Here is a tiny trained network, its code and every weight. The questions are about switching its units off for an input and a class, where a switched-off unit gives its printed mean instead of its output.

import numpy as np


def w(rows, s, z=0):
    codes = np.array(rows[::2]) - 128.0
    scale = np.full(codes.shape[1], s)
    scale[-1] = z or s
    return codes * scale


def f(y):
    return y / 2 * (1 + np.tanh(0.7978845608 * (y + 0.044715 * y**3)))


def log_softmax(a):
    a = a - a.max(-1, keepdims=True)
    return a - np.log(np.exp(a).sum(-1, keepdims=True))


def net(x, mask):
    res = np.array(x, float).reshape(1, 7) / 4 @ E
    y = f(res @ A[0][:, :-1].T + A[0][:, -1])
    res = res + np.where(mask, y, B[0][:, -1]) @ B[0][:, :-1]
    return log_softmax(res[-1] @ U[:, :-1].T + U[:, -1])


A, B = {}, {}
E = w([
[114,37,105],'x0',
[254,32,95],'x1',
[156,149,54],'x2',
[178,191,118],'x3',
[140,129,69],'x4',
[146,74,201],'x5',
[91,109,83],'x6',
],0.0063)
A[0] = w([
[215,158,75,143],'N1',
[107,204,64,47],'N2',
[189,33,170,128],'N3',
[111,158,157,110],'N4',
[62,87,129,114],'N5',
[166,228,209,255],'N6',
[254,36,39,249],'N7',
[186,122,201,232],'N8',
[35,82,138,55],'N9',
[126,119,121,118],'N10',
[52,72,137,158],'N11',
],0.0091,0.0053)
B[0] = w([
[4,65,157,166],'N1',
[119,207,166,145],'N2',
[136,207,91,178],'N3',
[92,101,132,132],'N4',
[174,86,137,138],'N5',
[63,51,17,205],'N6',
[116,68,25,255],'N7',
[230,103,46,183],'N8',
[158,67,169,135],'N9',
[129,123,134,126],'N10',
[225,71,117,155],'N11',
],0.015,0.01)
U = w([
[208,124,78,108],'0',
[173,12,213,77],'1',
[128,49,34,213],'2',
[198,158,104,2],'3',
[122,109,102,39],'4',
[46,187,68,52],'5',
],0.011,0.007)

Each question gives the input, the list of numbers given to net, and the class t.
The units are the neurons (one row each of A and B). Each row of codes is followed by its name. A weight is (code - 128) times the scale printed after its matrix; where a second scale follows, it is the last column's (A, B and U).
mask holds one flag per neuron, in row order. A switched-off neuron (its flag False) gives its mean, the last column of its row in B, instead of its output. The means were averaged over made-up inputs and are rounded, as every weight is.
A unit's drop is (log p(t) with every unit on - log p(t) with that unit switched off) / (log p(t) with every unit on - log p(t) with every unit switched off).
The circuit of an input: a set's keep is (log p(t) with only the set's units on - log p(t) with every unit switched off) / (log p(t) with every unit on - log p(t) with every unit switched off). Starting from all 11 units, units are removed one at a time, each time the one whose removal leaves the highest keep (on an exact tie, the one counted first), for as long as the keep stays at least 0.8.
units of the circuit, in order: the units of the circuit, biggest drop first
most important unit: the unit with the biggest drop
k most important neurons: the k neurons with the biggest drops, biggest first
drop of u: that unit's drop, to one decimal
input [-2,-2,8,5,6,-4,5], class 5: most important unit => N2
input [1,-4,-6,-2,2,5,1], class 1: units of the circuit, in order => [N7, N9]
input [7,-6,5,-1,-4,0,-2], class 1: units of the circuit, in order => [N7, N6, N3]
input [-4,-1,-3,-6,4,7,-5], class 0: units of the circuit, in order => [N7, N1]
input [-8,-6,3,3,-3,3,7], class 5: 4 most important neurons => [N7, N2, N8, N11]
input [0,-6,4,5,-5,-3,-1], class 5: units of the circuit, in order => [N7, N8]
input [-7,1,7,-2,3,-4,-2], class 5: units of the circuit, in order => [N2, N8, N11]
input [7,-6,6,-3,-2,-2,8], class 1: 2 most important neurons => [N7, N6]
input [2,1,-8,3,-5,7,4], class 0: units of the circuit, in order => [N7, N1, N3]
input [-8,-7,2,-6,-1,-2,0], class 5: 3 most important neurons => [N7, N8, N2]
input [7,-6,1,3,-1,4,-2], class 1: 2 most important neurons => [N7, N3]
input [-5,-4,1,8,3,4,2], class 5: 3 most important neurons => [N7, N11, N2]
input [8,-2,5,-6,-4,-3,8], class 1: 2 most important neurons => [N6, N9]
input [-6,-1,-7,-5,5,-6,5], class 4: 2 most important neurons => [N7, N8]
input [6,-7,5,3,-6,-8,8], class 5: units of the circuit, in order => [N2]
input [-8,4,-8,-8,3,-1,6], class 0: 3 most important neurons => [N6, N7, N1]
input [2,-6,-7,-7,-6,-2,-1], class 1: 2 most important neurons => [N7, N9]
input [-8,-4,3,-6,-5,-7,5], class 5: drop of N2 => 0.2
input [3,-5,3,-2,-8,0,3], class 1: drop of N7 => 0.4
input [-3,-6,-7,5,7,-7,6], class 5: drop of N11 => 0.0
